[-137 -40 -68 -3 101 -69 96 -147 -347 -144 164 89 21 -364 75 96 73 132 -319 -21 -35 21 84 -136 75 50 92 12 106 11 58 -112 -150 76 -299 21 -91 -73 158 -140 -9 -146 226 -60 85 85 -54 100 21 12 -60 -293 -51 80 -61 -203 389 -139] : nebuf
[-107 -316 -27 44 58 -55 71 47 -130 -116 31 121 -9 -56 28 36 114 183 40 -72 179 228 87 -150 69 -164 -19 -11 141 -129 66 168 -85 53 -541 194 -209 251 311 -612 -199 57 -117 -81 104 -54 77 -22 113 -69 -71 -70 -52 115 -275 -298 372 120] : Gogu
[-94 -40 -41 -32 110 -39 195 -167 -152 -64 21 49 62 -285 63 140 137 58 -199 -14 -17 -83 -80 -123 -50 71 12 -47 225 -43 -43 -377 -18 148 -113 217 -76 64 130 -340 -80 -69 44 -12 17 160 4 -61 7 15 37 -289 -108 4 -308 -420 235 1] : Gogu
[34 -66 -31 84 74 -64 99 -92 6 -37 26 21 88 -358 50 116 56 108 -89 6 -85 -2 -239 -274 48 24 81 141 144 38 14 -90 -102 126 -241 65 -176 -33 109 -173 -78 40 69 -270 110 -35 131 -89 74 -65 -27 -102 45 216 23 -202 324 13] : nebuf
[-99 -132 182 79 40 -196 113 33 -189 -253 51 22 29 -482 58 67 -20 26 -135 -41 52 -56 170 -164 19 -10 120 20 168 -60 -53 -84 -87 80 -221 72 -101 -84 170 -58 -75 -176 303 -70 45 27 74 12 -10 83 -162 19 -86 121 -133 -267 329 -80] : nebuf
[33 -84 -12 -10 101 -114 -9 -51 -228 -114 48 84 42 -229 22 -11 -38 -38 -265 10 -180 -156 95 -187 57 54 -176 -262 167 31 83 -68 -273 210 -216 142 -158 181 144 -138 -76 5 41 -1 67 179 -8 4 176 65 19 -87 -197 237 -65 -286 88 83] : nebuf
[-163 11 23 184 89 -55 -17 -123 -153 -136 69 20 -1 -279 123 129 155 7 -144 -17 -72 14 -36 -195 104 -13 87 48 72 4 -57 -131 54 248 -108 134 -102 175 -33 -523 -125 -11 -122 -46 173 -24 109 143 140 -62 -32 -94 -84 139 -122 -313 645 -13] : nebuf
[-18 38 -176 -90 48 -127 -83 -145 -205 -261 44 114 -19 -188 -43 108 -40 168 -414 -60 192 -168 207 -64 15 81 46 -30 -80 73 80 -188 1 28 -429 35 -198 132 332 -449 -279 -178 -72 1 -30 160 -4 48 26 -57 5 54 -91 -49 -230 -230 263 35] : Gogu
[8 48 -460 -126 -74 96 40 -115 -254 49 56 -15 25 -202 61 66 41 60 90 -90 -74 85 97 -39 56 45 -220 -16 130 22 37 -96 6 -28 -336 85 -53 153 56 -383 -170 14 -9 -61 -79 -62 -11 -6 -61 -28 41 -145 -9 -1 -216 -360 163 2] : Gogu
[-2 193 -156 -75 44 65 38 -42 -436 110 10 36 39 71 -4 -184 -39 57 32 -73 -62 -45 -57 -3 -5 151 11 -192 26 109 49 131 41 16 -182 58 -71 60 451 -347 -214 -56 -60 -5 -120 143 114 -117 -25 8 20 -56 5 -49 -169 -136 193 40] : Gogu
[41 60 -321 14 14 -95 -52 -43 -105 57 20 85 39 23 63 81 65 249 -328 -91 -51 -96 197 -221 27 58 -62 -126 258 -36 243 -262 -1 169 -601 175 -189 153 227 -163 -245 -20 23 6 220 61 72 -20 208 85 -9 -115 -136 146 -200 -325 -14 20] : Gogu
[103 119 245 135 63 -140 0 -135 43 107 100 18 9 -325 28 69 -81 156 -11 -121 46 -60 260 -31 -14 48 -33 284 254 21 100 -71 -55 7 -512 128 -27 176 448 -605 -114 -269 -35 -83 57 -380 34 4 -77 -108 -51 44 -82 136 -207 -324 279 198] : Gogu
[-21 36 -115 58 -46 43 -55 -53 -6 291 149 78 63 -183 -87 26 -5 89 -282 -67 315 -22 357 -361 4 51 -11 -64 221 32 121 -180 -88 -43 -438 36 -89 101 231 -91 -128 -11 -34 -40 129 67 -19 -27 105 -205 31 -126 -30 81 -206 -280 -169 20] : Gogu
[-95 44 -67 -51 2 16 65 -89 -94 -122 19 71 41 -175 57 110 53 225 -201 -33 -99 -97 2 186 66 -19 11 -96 187 67 41 -115 -21 63 -372 135 -26 118 56 -307 -165 28 5 -106 93 33 268 35 70 -31 -96 -72 -148 37 -137 -296 200 54] : nebuf
[-70 66 377 -103 30 93 7 -211 -32 64 -92 70 -110 -335 29 227 -124 179 -389 -101 124 -191 219 -73 105 113 52 48 311 8 60 -81 -120 51 -185 90 -194 92 119 -482 -260 -299 48 91 -126 137 8 -39 -26 -17 -5 -126 -109 183 -251 -277 93 18] : Gogu
[147 -85 -217 71 78 35 61 -54 -270 -60 1 9 74 -276 23 94 270 43 64 -93 61 35 156 -268 27 123 103 0 6 49 53 -119 -2 103 -343 142 -86 -68 126 -135 -317 -93 -1 51 -10 170 63 68 -43 6 141 41 54 131 -127 -359 132 132] : nebuf
[-108 -158 -229 68 76 -63 -28 -14 -26 -64 -26 7 66 -95 -113 87 237 125 -274 -71 -19 -49 86 -204 83 39 -109 135 120 -121 53 -119 47 125 -243 212 -168 -48 174 -133 0 -110 -83 81 223 5 174 -6 60 66 -53 -33 3 47 -76 -240 293 -31] : nebuf
[-57 -29 -155 41 68 -145 28 -152 -109 47 53 13 -11 -286 52 118 83 241 -341 17 -119 2 139 -190 -41 108 -188 -66 148 -64 -116 -140 3 212 -414 -99 -109 225 144 -580 -215 -62 -131 -141 252 208 154 -140 148 34 -241 -113 -89 52 -258 -328 309 37] : Gogu
[-21 -11 84 162 89 -48 76 -49 -212 -206 103 32 -36 -87 163 162 103 38 -45 31 -28 -12 -137 -26 -38 74 74 14 13 101 -102 -28 -9 191 -37 209 -110 7 58 -600 -199 -137 -95 36 -95 237 88 -47 -106 102 44 44 -25 178 -161 -265 553 28] : nebuf
[-142 -29 61 164 42 -135 22 36 -159 -219 -6 3 71 -380 -71 127 31 143 92 -85 -45 -77 76 -131 20 112 73 -96 212 -59 39 -55 -88 72 -280 145 -214 71 266 -280 -90 -74 12 -35 10 -137 124 25 2 -27 -162 -102 -106 -21 -151 -267 331 29] : nebuf
[-122 139 4 7 63 13 61 -143 -125 190 -20 84 -55 -195 130 197 -9 103 -418 -98 -30 -37 84 -43 -115 67 -53 -105 103 5 -66 -69 150 -23 -261 3 -264 -111 385 -340 -264 -30 18 26 183 52 61 -65 -79 -189 -288 -106 -45 2 -281 -203 415 -160] : Gogu
[-46 0 -24 -31 161 -91 134 -69 -41 181 -96 43 36 -233 50 212 669 157 -339 -81 62 -210 165 -66 -21 176 171 45 218 -24 38 -145 -22 172 -377 37 -216 93 312 -264 -49 -226 55 -185 139 -151 38 38 -24 -59 -29 -121 -69 19 -148 -266 84 19] : Gogu
[-43 -16 269 115 112 -44 165 27 98 -95 -72 102 -12 -240 38 -112 -26 97 247 -22 -114 131 -6 57 67 36 -8 -282 175 -55 -162 49 -64 58 23 21 -263 154 50 -106 35 28 123 99 109 -307 43 47 -121 -83 -163 21 -105 -67 -336 -140 199 1] : Gogu
[-12 65 -203 -25 54 173 258 -242 -262 104 37 5 -144 -35 36 10 -20 314 -280 -5 47 -87 213 -134 -18 97 145 61 8 120 26 -79 -290 67 -258 77 -225 80 208 -560 -293 -111 -20 -48 -89 173 74 -12 -79 -30 141 -48 0 101 -119 -317 203 96] : Gogu
